Each row has a hidden stage along a path, written after it and counted from one end. A new block has a new path.
[ -87  306 -146   42  -97  -49  292 -110 -135   21  192 -234 -149 -233
 -168 -170  187   61  299  127   18    6  233  241  103 -474   29  300
  -45 -174 -117  113  -97   34   70  207  -90  -67  387  207   54  101
  161] | 21
[  31  203 -345  343   78 -237  402   -8  -20   83  490  -37 -144 -312
  -79  -14   87   70 -125  150  136   -1   20  144  306 -449 -102  220
  146 -312  -44  452  -35 -153  437  278  110  -87  274  239 -111  -98
   67] | 13
[  18 -118   44  104   10    2 -313   42 -174 -227  -68   -1  -18 -123
   34  -57  -62   93    4 -271  -27  308 -123 -215    9  -24  213  -36
   25  534   -8 -215   -6  163  219  -66   26 -346  115 -147 -124 -121
  103] | 22
[-470   24 -391  102  -33  -22  -28  -45 -112 -105  493 -145  130 -456
  -53  -18  -83  145  151   -4  131  196   98   69   70 -191   61   -4
   -4  254 -241   32  227  -54   78   80   46 -226  199  108 -245   23
  166] | 22
[-456  204 -328   80    2  -84  -11  -66 -251 -276 -164  -78  -45 -391
  -23 -308  131  133  145    5  118  192   29   88  150  -88  109  143
  127   81   21 -190    0  -54    9  262 -186 -377  327   10  -40   24
  272] | 8
[ 331  225  105  220 -162 -225  360  130   32  122 -248 -115 -295  -67
  -94 -227  129   65 -106  -77   -1 -159  481   49  272 -516   61  200
  100 -526  379  223  -53  -22  189  -25  310 -387  364  238   -2 -287
   15] | 35
[-351  -99 -196  -76  117    3 -161  -26   -6   48  577 -322  280 -391
   61   70 -105  -98  266  -59  382  -63  -74  -12 -116 -193  -25  -44
  -97  475 -226   73  573 -170   25  112   96  125  268   35 -100  -28
 -323] | 24
[ 428   11  361 -229   37  202 -124  117 -218  162 -657   73 -304  347
  146 -197   95 -182 -171  -91 -148  167 -183 -247 -180  333   49  271
   35  -39   78 -157 -175  142  -95  203 -239  256 -132  -29  345   87
 -350] | 6
[ -78  -29  258  -73  220  -62  -62   89  -47  -39 -305 -214    4 -150
   88  -69  155  -78  138   39  170   45   71 -197   97   75  104  366
  -56  148   22  -56  -28  -50  -88  131 -187  -84  442 -108  334  118
 -101] | 34
[  71  104   78  206   55  103  -99 -157 -141   88  375   54   79 -392
  -87  309  115  209  -87  341  -72  607   88 -107  413 -191   70  237
 -201  -17 -428  159 -241  -34  128 -212 -128 -358  289  -22   79  304
  228] | 26
[ 286  190 -254  294   -6 -150  179   69  -32  -87  318  -28 -109  -65
  -94   19  -88  101 -134  -54  -86  160  -42    4  229 -314  -30   25
  154  -48 -104  168 -251   14  424   94  149 -129  -97   99 -228 -127
   65] | 15
[ 828  420  116  194  130  -78 -103  -49  -21 -206   17 -143    6  126
 -160  252   -5  -61   21    2  -64  224 -215 -153  318 -359  -91  -38
   26  158 -217  -73 -497   31  412  -99   28  -84 -162 -232   39  -60
 -263] | 9
[ -77   90   33   34  143   18  -20  170 -220  -40 -527   34 -110  -60
   74 -262    5   42  -47  106 -170  152  128 -265  -11  402  140  449
  239   -9   -5 -270 -297  -29  -72  296 -162 -276   -1  -41  164  165
  106] | 3
[ 411  317  -61  -43   72 -134    7   63  -21 -157 -182 -363  -10  148
   10 -223   47 -198  204 -223  193 -283 -238   39  -18 -343 -100  -10
  161  124  143 -171   46 -115  157  251   77  210  -31  -82   86 -252
 -463] | 8
[ 467  225   74 -185   92   64  253   66  -91  -69 -146 -175 -365  494
  -76  -12  184 -268  128  -52  -97  -56 -269    9 -128   27 -138  327
   28  -31 -209  116 -437  252  147  418 -324  695 -236   -7  396   80
 -306] | 17
[-308   46 -458  269  -70 -192  435  215   59   83  350  -80  -67 -273
  -15 -113  -41  166 -226   39   73 -115  385   86  240 -171  -37  196
  234 -472   48  380  179 -223  119  167  310 -214   56  327 -177 -190
  150] | 30
[-324  143 -432   91   86 -193  149  -19   10  -14  476 -243   69 -421
  -61  -29  -74 -109  185  -37  421 -240   77  114    7 -345 -116  -61
  100  126  -37  237  468 -191  222  288  197  -17  278  166 -219 -215
 -277] | 9
[ -26 -111  246  -68  144   -6   23   30 -199   77 -249  -66 -241  -63
  112 -266  221  -74  117  -37   44   55 -128  -94 -112    4  166  471
  -19  177   89    3  -52  121   83  338 -275   64  498   22  291  119
   16] | 19
[ 315    1  -16  118  -28  106  114   23 -173   45  100  254 -391  177
  -53  152   72    9 -347  -15 -205  419 -165 -114   94   84  -17  151
   17 -105 -213  301 -338  275  336  109 -136  150 -200   85   64   17
   29] | 17
[ 724   53  384  -37  226 -114  -71  177   92   37 -284 -212 -120  292
  125   -2   -8 -246  -69 -202   54  -22 -279 -252   34  -82  -75  100
   -9  173  116  -12 -221   46  225  107  -30  355   17 -109  244  -87
 -534] | 42
[  40   50   -7 -253  112   37  -82  105 -107 -205 -151 -342  -30  207
   68 -213    3 -182  336 -230   41  -78 -285  -46 -263   77   26  162
   37  454 -118 -271  -73  114  -45  355 -240  426  -74 -101  181   59
 -245] | 19
[ 239  -43  240  227  204  -36  -38   13 -133  312  -29  173  -85 -304
  130    7   79   56 -312  224   17  316  -49 -246  244  -38   83  364
   17 -125   28  192  -79 -144  235   66  -32 -306  413   53  104  125
  -39] | 7
[ 563  178  368 -349 -121  326 -127 -137 -219   94 -251   -2 -373  394
 -124  126  112 -258  117  -89 -161  328 -149  -73 -214   -2  -27   33
 -275  146 -278  -12 -277  447    1   21 -340  467 -140   -5  276  172
 -402] | 14
[ -60  -52 -120   87   83  -87 -138   96 -150 -293 -255   87 -220  -10
   -8  -32  -25 -100  -93 -309  139   63 -112 -229  -57  167   69  -72
  190  378  107  -28   79  181  313  182   39 -189  -13 -124  -69 -321
 -131] | 8
[-328 -135  127   18  -65  -13   73  154 -105   -8 -364  130 -318 -178
  -88  -11  -46   42  -83  -72  -67  203  609 -262    1  281  218  210
  -16   -5   57  122  -57  289  -22  -12   12 -481  283  134  -25  -17
  191] | 35
[ 151 -259  335 -120   57  173   -2  213  -75  231 -276  140 -284  213
  103  105   14 -114 -296  -39 -120  201  120 -354 -103  445   76  319
  -50  -57  -72  203  -62  190  -47   44  -80  147  -67   54  275   68
 -207] | 30
[  50  -80  -26 -278  -32  -33  104  294  -53    9 -354 -256 -244  324
  136 -473 -163 -251  158 -456   22 -367  -64  -49 -482  124   49   91
  187  220  258 -159  177  146  -45  453   32  424 -138  158  -31 -199
 -392] | 14
[ -89  -16 -108 -190 -231  -29  210  286   43 -104 -247 -203 -326  286
 -156 -113 -206 -225  163 -473   30 -431  543  -89 -392   79   37  -98
  135  102  153   71  271  319   -4  127  346   72 -241  189 -149 -441
 -332] | 29
[ 612  190  137  -10  -57  -25  186  113  -50   42 -201 -209 -245  362
   30 -230  207  -91  -22 -174  -64 -153 -177   57   28 -338  -37  241
  101 -220  153   34 -154   22  160  178   35  309  -54   42  268 -179
 -244] | 24
[ 124   -8  224  -79   79  179  -75   25  -67  107  -28   93 -126   -6
  -40  357    4  -49 -189  179  -87  519  132 -278  161  307  -17  168
 -212  -30 -382  191 -278  167  -54  -99 -242   67  -37   -5  219  288
 -129] | 37
[  11  327 -279 -443 -253  242   88   55 -217 -162 -451 -190 -315  464
  -41 -327   73 -235  144 -257  -44  -76 -108  182 -328  186 -142  -61
   97 -136  -63 -223   17  190 -302  388 -254  633 -542  107  182  -62
 -390] | 7
[ 219  305 -230  252 -115  -94  229  -76  -65   28  407  -33 -141 -216
 -211   72  -47  107  -20   67  -63  201  182  111  247 -493  -35    4
   14 -173 -169  249 -186   54  356    4  139 -226   90  208 -258  -51
   83] | 14
[ 509  225  349  -41  -45  -32  200  110  -38  120 -319 -267 -205  181
  -80 -208   97  -54  214  -21 -189 -126  278  -44   -4 -307  106  408
   -9 -153   76  -72 -335  105   24   73   21  -37  202   82  215   47
  -83] | 25
[-146   36   67  121  121  107 -291  -32 -230   -4 -110  171   18 -367
  -81  186 -126   52  -25  177  -52  409  271 -391   35  307  142  145
   31  324 -272 -135  -79   72   91  -49   -9 -580  105 -107  -61  142
   33] | 2
[  42  -13  109  298   40  -97  145   -7  -45  263  273   29  -66 -421
  -34   75  102  151 -142  203   50  170  311  -87  305 -344  106  332
  -48 -211  -14  346   51 -105  242  -79  173 -459  542  166   -2   10
  145] | 27
[-469  304 -351  -95  -74   32  -49  -58 -127 -363   60 -375  211 -293
 -107 -110   69  140  383   59   75  201  175  150  179 -123   43   67
  -43  129 -304 -291  -46  -87 -280   54 -198 -169   86  -49   33  182
  203] | 30
[-649   94 -511   20 -324  100  -37 -107 -216 -149  262  -52   18 -434
  -63 -159   74  242   12  -75  128  306  220  237  145 -219   69 -159
  -31  -74 -102   -1  407  -39 -148  -51   44 -321  134  190 -216  -88
  273] | 28
[-192  117  -67  170 -103   55    6 -118 -235  -15   65   37  -63 -386
  -47  -92  216  287  -47  184  -87  469  161   59  335 -228  162  272
  -73 -163 -131   18 -140  -12   12  -61 -141 -461  387   79   54  176
  437] | 26
[ 712  343  358   29  -23   20  159  108 -129  145 -613   -1 -389  306
 -153  -97   69 -164    0   29 -238 -124  335 -220  -61  -46   25  347
  158 -261  111  -53 -393  172  168  116  106 -141  -80   25  230  -94
 -277] | 2
[-471 -215 -150   75    6 -149 -105  123 -123 -101   27 -149   16 -384
   99 -356 -116   75  172 -303  176  -78  118  -77 -168 -108  250   63
  123  469  218 -138  404   11  114  184  165 -388  442   84 -260 -200
  124] | 21
[ -51   80 -238  336   74 -275  284  127  109  133  376  -80    3 -403
    9   13  -65  119 -236  100  163   48  250   -4  376 -315  -63  113
  106 -320   56  384   82 -240  261   67  256 -262  289  246 -182 -116
   19] | 39
[ 393   90   14  299   89 -212  167   38   65  270  506 -206   67 -277
   23  -46  -32   42  -17   36  126 -105    0   22  197 -654   -9  173
   45  -61   60  270  124 -232  408   50  323 -130  383  173 -142 -133
 -158] | 20
[-420  -69 -225  275  -86 -159  115   61 -151   -7  114   -8  -75 -491
   25 -314   43  267  -42  -56   49   99  280   39  154 -268  227  219
  131  -35  186   67  194  -70  158   96  167 -598  505  201 -216 -126
  416] | 24
[-288  -48 -101 -106  -83   48 -211   75 -154 -320 -143 -154  -42  -60
  -60 -109 -112    0  257 -321    6  106  127 -129 -195  102  183  -65
   18  550  -82 -280   89  248  -15   44   -7 -198   -1  -80 -123 -107
   44] | 24
[-406 -138 -283  363  109 -372  206  239  131  -51  273  -78    7 -493
  -22   19 -175   72 -125 -125  306 -193  471 -162  198 -144   71   39
  212   36  201  346  365 -148  328   66  466 -568  388  159 -321 -385
   44] | 35
[-405  -47   92 -194   45   -8 -181   29 -139 -222 -407 -144 -121 -193
    6 -138   46  -93  243 -180  177  150  169 -144  -95  180  153   68
 -100  398   40 -184   92  210 -138  131 -237 -143  389  -57  114   40
  -35] | 39
[-629 -213 -259  -11  -20  -37  -63  203  -78 -217  -42  -64  -21 -229
   17  -92 -162   46   38 -245  109   29  301 -180 -124  297  164   17
  117  334  -13  -48  292   91  -52  109  111 -297   49   42 -175 -159
  102] | 29
[-140  195 -171 -181  137   70 -233   43 -127 -156 -120 -290  184  -71
   19  -80 -101 -189  305  -44  191 -108  -67 -140 -216  183  -58   22
  134  411 -187 -344  208 -125 -124  269  -34  115 -168 -145   76   -2
 -423] | 2
[ 117 -216  294 -292  -24  188 -239  195 -180   34 -499   71 -282  269
   77 -131 -244 -184   -5 -339 -193  204   31 -363 -434  484  192   36
  -28  462   -7 -230  -84  410  -69  117 -133   99 -169   13  -35   44
 -256] | 12
[  40   43  -17  241   69  -36 -156   39 -124  -13   10  151  -14 -316
  -71  141 -196   99 -158   44  -61  348  230 -310  157   76  118   20
   80  189 -125  -10 -108   36  245  -94  147 -591   69  -18 -239  -16
   45] | 6
[ 635  136  255  204  -53  -69  156  173  -19   23 -217  -18 -254  213
 -100    0    6   60 -141  -84 -288   83  235 -193  172 -199  107  258
   93 -167   56   61 -443  158  280  -95  187 -259  -48   23   49 -121
   37] | 26

Each row has a hidden stage along a path, written after it and counted from one end. A new block has a new path.
[ -74  -82  174  315   84 -407 -519   97  101   21  333 -118  -92 -341
  687  237  234   15 -308  581 -220 -373 -184 -115   40  -51  -26   -4
 -608  -73 -118 -150   66  326  258  -98 -562  203  296 -496  -89  121
 -193] | 22
[-530 -137  -61  137 -505  137 -392 -230  403  313  319  120  159 -200
 -242  392  114 -133 -194 -128  -72  289 -186  -48  -86  -63    7 -216
 -259  377   33   -3 -219   10 -344  -72   74 -174  300   35 -311  343
  301] | 16
[-144  -83  151  -46 -214 -249 -306 -240   50  -46  311   -6  194 -275
  138  324  -51  316 -343  391  -26  154 -333 -188  269  279  -68  -79
  -94  104 -222  212   31  300  168 -105  -19   92  -14 -266  -90  118
   91] | 14
[ 435 -346   24 -428  496 -232   93  118 -239  180  376  199   73 -707
  169 -237 -153  184   38  -92  134 -234 -395  247  -73  138  156  344
  377   67  348 -110  248 -163   33  276  427 -395  -90  -11 -212 -208
 -289] | 18
[ 464 -321 -121  -38   63  118  225 -109 -206  -20 -353  321 -277 -147
 -219   -4 -313  287  315 -772  -15  341  104  187 -546   -2  -89  226
  509 -133  -85   78  196 -458   52  -35  489  519   -2  473   47 -195
  180] | 13
[-516  193   23  -85 -105  474 -195   -5  287 -243  166   29   41  384
 -155   25   93 -158  492 -270 -156  179 -106 -303 -217 -298  242  -13
   76  230  126  248  491 -102  274 -105   -8 -129  240 -148  -67 -151
  276] | 24
[ 796 -229  -10  -92  111  -62  271  -23 -249  -80  -23  259 -321  -71
  224  -90   13   64  288 -421 -125   50   -9  352  -51  210   16 -107
  558 -475 -153  -67  199 -546  294  126  223  449 -232  -28  228 -209
 -383] | 26
[-400 -332  -30  186 -589  437 -325 -255  341  123  108  140 -221  -74
 -587  517  -67 -188  -36 -173 -435  496 -195   -6 -388 -279  187 -522
 -152  297  -97  157 -157  -91  163 -170 -124  253  261   78 -284  170
    3] | 10
[ 332  -64  182 -271  368  -89   98  -29 -324 -128  155  252   85 -147
  411 -361   71  258  102   56  -58 -170    8   56   79  109  121   85
  146 -205  280  116  165 -206   34   93  261 -205 -244 -185    3  -87
 -104] | 2
[-325 -393   23  382 -709  258 -475 -289  374  421   77  261 -206 -372
 -436  844   -3 -154 -325  -72 -347  485 -155  163 -317 -269  -55 -437
 -392  177 -260  -74 -458 -200 -118 -164 -184  460  221   98 -214  377
    2] | 13
[-327 -504  416  249 -553   36  -63  -41   11  343  272  236  145 -256
 -131  520   39 -156 -130   37  -84  138 -318  -90   68  101  162 -508
 -179   65 -505  167 -268 -461 -297   52 -488 -179  -46 -358  464  365
 -311] | 2
[ 760  -12   37   -8  262 -108  142  -66 -121 -243  -67  220 -362   38
  342  -27   31  215  374 -281 -246  -97   38  255   28  182  -68  -38
  441 -736 -237 -132  247 -461  318   84  242  568  -82  -13  229 -332
 -300] | 25
[ 219 -217  -21 -120 -436  137 -119  -55  138 -359  326  -87  -64  201
  184 -123  408 -240   64  119 -234  102   44   92  142  213   -5 -571
  -95    2  103  191 -114  139  244 -132  -90   30   37 -145 -101  502
  167] | 0
[-161 -475  139   82 -662  306 -174 -249  129  674  225  445   51 -573
 -641  803 -209  -59 -318 -240 -129  596 -353  267 -101  -80   43 -366
   69  150 -466   89 -360 -660 -262    0   31  135 -180   34  191  162
 -293] | 14
[-181 -157  -54  -94 -631  340 -286 -155  316 -316  311  -59   27  278
  -51   67  389 -261   20  106 -218  318   21  -26   68  111   25 -604
 -241  235  151  291 -146  246  171 -243  -86  -24  121 -106 -228  598
  426] | 3
[ 269   21 -283 -271 -244  154 -160   13  263 -103  535 -204   78   11
  -55 -292  189 -137 -119  -12 -326   74  -23  114  130  153  -29 -281
  110   65   -2  243   45  127  146 -142  266 -175  173   80 -104   19
   80] | 13
[ 689 -136  -27 -175  343 -131  317  -71 -386 -218 -328  266 -161 -121
   96 -213 -308  535  276 -546   36  134  126  108 -280  190 -177  403
  616 -345 -107  140  312 -345  119   24  596  477 -140  347  164 -338
  150] | 12
[ 311 -235   33 -566  -38  259  -96    9  120  -99  644  121  136 -262
   46 -230  323 -187   60  244 -171  -74 -229  332  268  144  178 -361
   64   19  497   61 -104  -59   73  101  319 -574 -166 -117 -285  295
 -103] | 2
[-331 -283  260  187 -539  356 -323 -304   87  680  220  533   80 -376
 -109  765   78 -155 -212  -16  -52  494 -239  206   13 -180  213 -353
 -231   14 -285   -8 -159 -737 -135 -110 -298  164 -395 -388  249  175
 -354] | 28
[-105  -50  177   38 -140  120 -602  -60  132  139  234  167  113 -342
  433  481  170  140 -185  423   50  132  -74   48   66  -65 -115  116
 -572 -110 -197   64  131  -38  191 -376 -310  305 -111 -330  183  232
  232] | 22
[-224 -191  -20 -172  601 -296    9  282   11  -75  193  -93  237 -348
  290 -476  -86  157  367 -293  301 -493 -234 -314 -437  -12  111  737
   56  407  528  -85  486  243 -300  178  301 -705  545  193 -345  -93
  445] | 15
[-135   31  -20  -70   95  261   54  -27  265 -476 -117    8  -73  326
 -251 -104  -99  161  680 -519 -167   21   -7 -282 -361  -56    6  144
  301  -74   52  150  357  -67    0   -8  398   -9  471  384  -85 -169
  518] | 9
[-368 -184  -54  212 -448  424 -234 -386  242   48    0  310 -152  228
 -159  147  227 -177  206 -355 -273  376  150   31 -292 -161  222 -550
 -252   89  247   38 -181 -236 -173 -181   33   69  170   61 -329  361
  297] | 1
[-428 -241 -147  206 -131  -39  -60  -92   16 -261 -105 -114  -81  255
   48 -274   -9    8  195 -389  -41  138   54 -412 -544    1  201  -62
  -90  502  252  262  276  378   81 -179  -90  -14  475   64 -369  169
  512] | 8
[  85  -40  141 -212  110  119   60  137  -82  128  285  202   96 -188
  -31    1  -48  -14  159 -205  -57   -9 -237   41   -7  -84  138  107
  341  -11  -76  118  276 -454   70  163  137 -206 -102 -190  230 -270
 -280] | 22
[  76 -313 -188 -132 -469   97  -69   29  182   96  383  -79   84 -167
 -226   10   77 -209 -114 -253  -50  251 -163  101  -68  173  -31 -243
  153  336  -89  197  -50    1  -22  -54  123 -131  160  103  -46  263
  139] | 15
[-263 -281  -15  -49   13    2   41  -84  -82  387  168  264  182 -324
 -143  -19 -193   75  100 -521  204  161 -246  -64 -279   29  238  161
  230  341   81   79  220 -331 -309   85  232 -373   80   35  -51  -92
   60] | 18
[ 330  -62  -67  -25 -363  -39  -77  135  102    5  277   21   -7  -41
  200   51  350 -242 -146 -121  -92   60   64  232  121  109 -261 -163
   64  -10 -107    8 -165 -140  -29   48   53  143   26  -92  110  323
   51] | 22
[ 307   -7  -20  -64  184  -11  -89  -99   47 -194  119   27  -99  -56
  116 -112  -76  289  135  -36 -307  -65  -25  -10  -46  107    4  -10
  114 -351 -147  116  215  -66  179 -112  225  170  144   95   38 -268
   -4] | 10
[-266   36    4 -353 -517  496 -404 -159  439 -195  395   -7  215  -15
 -412  408   68    0  -17  173 -137  473 -250  -50  139  -23 -101 -172
  -19  252  -57  354   49  143  259 -232  225   -2   25   35 -137  230
  449] | 14
[ 584 -167  171 -473  577 -231  221  217 -396  165  367  309   68 -606
  305 -270  -48  130   29  -31   63 -309 -334  311   99   50  139  349
  518  -96  324 -112  237 -408   96  431  401 -358 -337 -242  -13 -324
 -581] | 23
[-357  344  119   44  -48    5 -322 -454   74 -168   82  230  100  254
  345  196  132  315   63  111  -43  233  -45 -246  244   86   89  -73
  -77 -125   50  123  271   42  188 -153   99  207 -102 -389 -172  -70
  251] | 25
[ 251    8  -26 -110 -480   41 -316 -281  335 -297  246  -12  -32  -20
  -48  389  176  151 -197  254 -277  291  -83  126  325  282 -338 -356
  -10 -208 -220  115 -248  214  199 -148  264  428   41   67 -150  319
  278] | 12
[-150 -245  121  318  -60 -265 -317 -342 -110 -186   93  -21 -199    1
  435   66    5  256 -169  389 -320   24 -120 -270  -39  198  291 -468
 -399  -89 -139  203  150  364  453 -294 -488  335  126 -446 -169   52
 -140] | 4
[  64 -178  224  244 -641 -104 -337    0  346  170  217  129   11 -370
  -59  745  289 -126 -499  280 -292   75  -76  206  183  -23 -505 -272
 -334 -101 -358 -154 -737 -105 -371  108  -55  311  146   12   53  602
   30] | 10
[-186  247    2   49  305  -74  -89 -177   36 -269  108   10   79  291
  325 -420   55  293  239  -84 -249 -202  101 -351  -26   76  186    4
  -37 -178  135  178  325   92  -60  -94  193 -224  290  -73 -118 -270
  220] | 6
[ 102  -45   92  174 -494   -3 -465 -232  401    3  305   31 -128 -211
  -55  690  124   56 -305  353 -429  180 -198  132  267   87 -259 -424
 -228 -312 -499  -38 -311   15  166 -126  -82  517  148  -93    2  195
  -96] | 16
[-606   66  -87  161  118    4 -199  -35  160 -274   15 -190  -30  230
  -31 -223 -120   93  239 -225 -216  -26  -75 -565 -506 -254  231  172
  -82  451  215  237  475  401  196 -126  -36 -103  616   25 -407 -230
  376] | 13
[  63 -156   25 -236  502 -277 -136  345  126 -322  148 -161  226 -348
  472 -301   71  231  337  -20  327 -505 -112 -198 -278   99 -230  797
 -123  154  397 -106  365  381 -201   35  297 -388  492  278 -209  171
  728] | 13
[ 429 -283   16 -258  282 -236  -31 -153 -123   33  269  177  -45 -539
  124  -64 -130  319 -105   93 -115  -91 -297  206   35  231   77   27
  219 -136  190  -64   35    0   99  128  401  -59  -60   30 -307 -124
 -229] | 11
[ 238  262  130 -361   15  137 -258   43  245 -366  304  -14  144  -60
   65  203   80  244   94  277 -156    1 -145   -2  300   50 -308  203
  128 -273 -167  162  181   29  277  -53  339  140    0   -6  116  -77
  249] | 17
[ 491 -147   58  -19   -9   14   -8  -96  129 -436   23   24 -278   71
   44   87    9  208  298  -43 -378  -43  -43   74   12  232 -107 -262
  190 -549 -285   50   56  -89  270  -47  166  413  176  147  105  -54
   -4] | 7
[  -7  -80   64 -106  178  159   35 -295 -229  142   19  454   62  -63
  114 -220  -27  245  150 -298  -61  151   82   51 -128    4  280  -64
  103 -102  284  131  116 -422 -189  -28  343 -183 -211  -44  -91 -114
   26] | 3
[ 116   44  -35   11  130 -192   69  -64 -190 -127  -64   84  -51   29
  151 -155 -119  262   61 -330  -42   81   17 -141 -172   48  -39  211
  316   33  -33  157  286  -38  134   27  248  224   84   -6  -42 -232
  108] | 18
[  -3   -2   84 -218 -258  274 -212  101  305 -239  400  -62  184   60
    0   17  272 -104   79  176 -215  -14  -48  -32  163   55  -94 -194
 -126  -38  -52  237  -27   11   -8 -107   59 -234  130  -34  126  259
  265] | 6
[-143   94  277  -33  409 -237   83  101 -227  112  257  139  198 -113
  465 -232   41   72  123    4    0 -326 -229 -251   51  -69  290  281
  180    8  115   22  433 -288   -4  244  -74 -383  -93 -489  136 -384
 -403] | 28
[-119 -124  242  241 -545  -96 -162   97  217  350  387  142  148 -178
  189  458  419 -388 -275   77  -95  -32 -147  104  257    2 -151 -287
 -179   10 -286 -149 -378 -384 -374  197 -300  -73   -3 -373  275  427
 -255] | 27
[ -12 -567  262  280 -540  143   21 -124  -86  366  -11  399 -125 -277
 -278  545  -63  -98 -119 -252 -186  351 -128  157 -195  -12   76 -488
  -15  -47 -451  103 -348 -624 -205   23 -259  254 -123  -96  351  288
 -315] | 4
[ 189  244  -18 -318 -161  148 -110   73  114 -328  235  -31  280  172
  182 -218  292   92  -50   66  -77   69  211  -21  221  120 -326   97
   35  -30   67  317   -3   77  -71 -116  384  -96  -35   61   99  221
  534] | 8
[ -14   35    2   22  257   26 -199  -47   36 -401  220 -130  -90  280
  526 -497  230   40  327  141 -322 -286  112 -236 -101    1  284 -186
 -274 -164  243  157  394  203  316 -231 -179 -121  277 -222 -146  -75
  112] | 0
[-230  202   62 -121 -193   71 -198 -181    3  -25  273   69  148   27
  -80  127  -52  149 -211   91 -193  298 -175 -186  152  -47   61  -81
  145  201 -116  352  185   29  281  -64  102   54  -91 -297  -54 -180
  -28] | 18
[-104  -22  101 -456 -464  343 -328   72  272 -386  383 -149  406    6
  -60  208  167   73  -34  348  119  325 -143 -149  236  192 -272   42
 -115  254 -138  526  146  301  245 -327   77  -80  -75  -47  187  439
  707] | 10
[   1  -56  119 -256 -427  377 -290   58   47  179  267  256  311 -188
  151  331  259  -86 -123   50  249  407   13  186  135  -12 -195  101
 -153  129 -123  255   53 -339    8 -247  -24   71 -394 -223  374  391
  359] | 24
[ 525  -41  188 -361   -4 -216 -174  331  164 -304  467  -38  198 -341
  494  -51  549  -82 -236  553  -85 -438  -12  276  402  167 -495   99
 -199 -142  329 -143 -427  224 -203  236  280 -267   28  -45 -131  616
  224] | 5
[-505  215  -12   91  517  -91  -89  139   65 -244   86  -91   44  264
  379 -477   46   39  525 -319  -29 -382  -45 -516 -397 -233  315  408
  -16  233  397   32  691  159   52   46   -8 -401  558 -155 -258 -359
  274] | 23
[-363   29  244   57 -239   13 -184 -334   -9 -127  178  186  129  158
  152  125  143  142  -68  205 -177  166  -85 -245  209   94  166 -381
 -150   30   28  246  -34   23   27  -59  -78  -65  -80 -386 -102  180
   65] | 2
